Questions about the grid below. Rows and columns are numbered from 0.
1) Find the top-left entry.
2) Find the entry in row 2 and column 0.
3) Find the entry in row 1 and column 0.
4) Find the bottom entry of the column that holds the smallest entry.
5) Find the top entry of the column that holds the smallest entry.
6) Find the entry in row 0 and column 2.
7) Find the bottom-right entry.
8) Find the bottom-left entry.
array([[-26,   6, -38, -10, -31, -22, -30,  17, -30, -53,   9,  16],
       [-28,  -9, -26, -26, -11, -15, -13,   1, -35, -32,  10,  -1],
       [-23, -12,  -7, -32,   5,  -8,  -6, -16, -25, -29,  20,  -8],
       [  9,  15,   3,  -7, -17,   3, -21,  -4,  -9, -28,   8,   0],
       [ 19,  17,  20,  28,  11,   1,  -8,   4,  28,  -1,   4,  20],
       [ 30, -11,  -6, -14, -30,  -3, -22,   8, -10,  -7, -11,  15],
       [ -2,  -7,  -2, -17,  -6,   1,  -4,  -1, -11,  -2,  -8,  -5],
       [ 25,  18,  -7, -33, -49,  12, -19,  -2, -25, -20,  -7, -21],
       [ 33,  -5, -13,   1, -33,  13,  11,  21,  10,  45, -42,  -6],
       [-13,  12, -15, -40, -33,  -1, -31,  -5, -37, -51,   7, -14],
       [ 36, -23,   7, -30,  -7,  21,  18, -19,  14,  30,  -6, -17],
       [ -8,  14,  10, -20,  -4,  -2, -27, -12, -13, -46,  18,  -1],
       [-19,  12,  15, -15,  16,  -3, -19, -23,  -3, -51,  35,   0],
       [ -8, -39,  -8, -37,  15, -27,   1, -10, -18,  -6,  20,  16],
       [  9,  -6, -30,   0, -32, -15,   2,  31, -12,  21, -27,  11],
       [-14, -10,  13, -17,  31,  -2,   0, -25,   5, -21,  30,   0]])
1) -26
2) -23
3) -28
4) -21
5) -53
6) -38
7) 0
8) -14

m =
[[96, 95, 152, 27, 150, 94, 134, 47, 56, 65, 228, 95],
 [163, 234, 172, 142, 120, 99, 151, 120, 168, 113, 186, 125],
 [131, 132, 131, 131, 132, 132, 132, 132, 132, 132, 131, 132],
 [145, 220, 189, 197, 156, 71, 191, 160, 142, 169, 179, 150],
 [81, 209, 93, 164, 73, 125, 129, 196, 104, 106, 102, 114],
 [136, 100, 141, 133, 175, 141, 169, 121, 155, 157, 142, 136],
 [132, 131, 131, 132, 132, 131, 132, 132, 131, 131, 131, 132],
 [203, 55, 61, 162, 93, 147, 89, 160, 165, 93, 148, 228],
 [114, 151, 133, 141, 129, 95, 123, 144, 125, 102, 159, 158],
 [95, 129, 129, 112, 141, 69, 191, 179, 113, 192, 131, 154],
 [96, 119, 127, 115, 148, 69, 179, 178, 112, 193, 129, 163],
 [166, 111, 111, 136, 114, 204, 197, 116, 156, 182, 111, 81],
 [132, 132, 131, 132, 132, 131, 132, 131, 132, 132, 132, 132]]
Give the top-left entry.
96
The third smallest entry -> 55
Give the second smallest entry.
47
The entry in the top-right corner is 95
The smallest entry in the first row is 27
The bottom-left entry: 132
The third entry, reading row by row -> 152
Give the first entry in the row that holds the largest entry.
163
The smallest entry in the last column: 81
The bottom-right entry is 132
The entry just left of 65: 56
The second entry on the main diagonal: 234
Give the entry directly above the largest entry.
95
The entry just right of 159: 158
The last entry in the row that holds the largest entry: 125
The entry just right of 119 is 127
The second entry from the end, reading row by row is 132
The entry directly below the smallest entry: 142
The entry just left of 158 is 159
The entry directly below the largest entry is 132
The entry just right of the largest entry -> 172
Give the fifth entry, reading row by row.
150
The smallest entry in the first column -> 81
Give the third-last entry, reading row by row.
132
Give the entry just right of 99.
151
The entry directly above 175: 73
Give the entry directly below 147.
95
Give the bottom entry of the column that holds the largest entry.
132
